Below are the code and all the weights of a small trained network. Each question names an input and a class and asks about switching units off, where a switched-off unit gives its printed mean instead of its output.

import numpy as np


def w(rows, s, z=0):
    codes = np.array(rows[::2]) - 128.0
    scale = np.full(codes.shape[1], s)
    scale[-1] = z or s
    return codes * scale


def norm(h):
    return h / np.sqrt((h * h).mean(-1, keepdims=True) + 1e-5)


def f(y):
    return np.maximum(y, 0)


def log_softmax(a):
    a = a - a.max(-1, keepdims=True)
    return a - np.log(np.exp(a).sum(-1, keepdims=True))


def net(x, mask):
    res = np.array(x, float).reshape(1, 7) / 4 @ E
    u = 0
    for l in range(4):
        y = f(norm(res) @ A[l][:, :-1].T + A[l][:, -1])
        res = res + np.where(mask[u : u + 3], y, B[l][:, -1]) @ B[l][:, :-1]
        u += 3
    return log_softmax(norm(res)[-1] @ U[:, :-1].T + U[:, -1])


A, B = {}, {}
E = w([
[139,140,127,109,102,133,133],'x0',
[110,126,255,132,127,95,168],'x1',
[123,176,113,22,253,97,156],'x2',
[127,130,126,122,125,124,131],'x3',
[3,45,124,30,118,199,74],'x4',
[128,126,124,121,125,131,135],'x5',
[118,138,132,128,122,126,121],'x6',
],0.0071)
A[0] = w([
[138,129,158,201,87,162,138,49],'0.n1',
[105,126,254,167,143,140,170,15],'0.n2',
[101,143,246,115,126,92,169,4],'0.n3',
],0.0076,0.0045)
B[0] = w([
[106,90,139,160,95,149,164,251],'0.n1',
[216,108,96,74,78,45,85,250],'0.n2',
[247,71,100,62,113,73,160,243],'0.n3',
],0.012,0.0022)
A[1] = w([
[99,30,161,96,189,158,101,49],'1.n1',
[143,156,2,185,139,172,80,4],'1.n2',
[161,216,198,95,192,154,133,71],'1.n3',
],0.0081,0.0032)
B[1] = w([
[119,155,199,134,91,162,93,246],'1.n1',
[192,121,195,43,85,2,60,252],'1.n2',
[112,106,127,109,224,143,120,197],'1.n3',
],0.0092,0.0037)
A[2] = w([
[237,253,77,249,155,69,158,50],'2.n1',
[228,244,150,251,188,63,237,5],'2.n2',
[203,80,121,245,9,143,156,28],'2.n3',
],0.0064,0.0016)
B[2] = w([
[138,79,242,72,164,218,49,242],'2.n1',
[2,196,193,13,53,227,125,244],'2.n2',
[59,148,16,172,214,105,140,254],'2.n3',
],0.0081,0.0055)
A[3] = w([
[140,207,130,74,235,166,220,3],'3.n1',
[143,185,125,79,254,102,197,80],'3.n2',
[179,118,62,80,177,94,80,207],'3.n3',
],0.0093,0.0027)
B[3] = w([
[85,76,84,186,83,141,108,212],'3.n1',
[86,102,8,232,92,114,168,220],'3.n2',
[251,171,187,167,120,88,168,253],'3.n3',
],0.011,0.0059)
U = w([
[239,125,124,94,100,49,148,253],'0',
[84,149,166,75,133,208,128,57],'1',
[122,106,44,252,130,126,177,67],'2',
],0.012,0.0013)

Each question gives the input, the list of numbers given to net, and the class t.
The units are the neurons (one row each of A and B). Each row of codes is followed by its name. A weight is (code - 128) times the scale printed after its matrix; where a second scale follows, it is the last column's (A, B and U).
mask holds one flag per neuron, layer by layer. A switched-off neuron (its flag False) gives its mean, the last column of its row in B, instead of its output. The means were averaged over made-up inputs and are rounded, as every weight is.
A unit's drop is (log p(t) with every unit on - log p(t) with that unit switched off) / (log p(t) with every unit on - log p(t) with every unit switched off).
The circuit of an input: a set's keep is (log p(t) with only the set's units on - log p(t) with every unit switched off) / (log p(t) with every unit on - log p(t) with every unit switched off). Starting from all 12 units, units are removed one at a time, each time the one whose removal leaves the highest keep (on an exact tie, the one counted first), for as long as the keep stays at least 0.8.
units of the circuit, in order: the units of the circuit, biggest drop first
k most important neurons: the k neurons with the biggest drops, biggest first
drop when u is switched off: that unit's drop, to one decimal
input [1,4,-7,4,-7,-3,-4], class 1: units of the circuit, in order : 2.n2, 2.n1
input [1,4,6,-1,-1,6,8], class 2: units of the circuit, in order : 3.n2
input [7,-3,-7,7,-7,-7,-2], class 1: units of the circuit, in order : 2.n2, 2.n1
input [2,8,8,-5,7,7,2], class 0: units of the circuit, in order : 0.n3, 2.n2
input [-4,6,-7,5,6,-7,8], class 2: 4 most important neurons : 2.n2, 1.n2, 2.n1, 2.n3
input [-7,-7,2,-6,6,8,3], class 0: units of the circuit, in order : 2.n2, 3.n3
input [6,-7,-5,0,7,-2,0], class 0: 4 most important neurons : 2.n2, 1.n2, 2.n1, 0.n1
input [-4,-6,8,2,5,-8,-2], class 2: 2 most important neurons : 3.n2, 0.n2
input [1,-5,7,4,-7,8,3], class 1: 3 most important neurons : 2.n2, 2.n1, 2.n3
input [8,1,-7,5,3,7,3], class 2: 2 most important neurons : 2.n2, 2.n3
input [-4,7,5,-5,6,-3,7], class 0: 3 most important neurons : 0.n3, 2.n2, 0.n2
input [-5,5,-7,2,6,-2,-1], class 2: 2 most important neurons : 2.n2, 2.n1
input [1,5,-1,0,-6,-8,-8], class 1: 3 most important neurons : 2.n2, 1.n2, 2.n1
input [1,7,-4,-8,3,-6,5], class 0: units of the circuit, in order : 0.n2
input [-7,-5,6,-3,-3,-2,-5], class 2: 4 most important neurons : 3.n2, 0.n2, 3.n1, 1.n3
input [0,4,4,-5,4,-7,1], class 0: 2 most important neurons : 0.n3, 2.n3
input [-2,8,-3,-3,6,5,0], class 0: 2 most important neurons : 0.n2, 0.n3
input [6,2,6,-3,-6,-3,7], class 1: 2 most important neurons : 2.n2, 2.n1
input [1,-3,4,-5,-4,8,-8], class 1: 3 most important neurons : 2.n2, 2.n1, 2.n3
input [6,8,7,-7,5,2,-4], class 0: units of the circuit, in order : 0.n3
input [-3,-6,2,8,-8,0,4], class 1: drop when 2.n1 is switched off : 0.3
input [0,-2,0,2,-4,-4,1], class 1: drop when 2.n2 is switched off : 0.2
input [-5,2,7,2,-3,-4,-5], class 2: drop when 3.n2 is switched off : 0.1
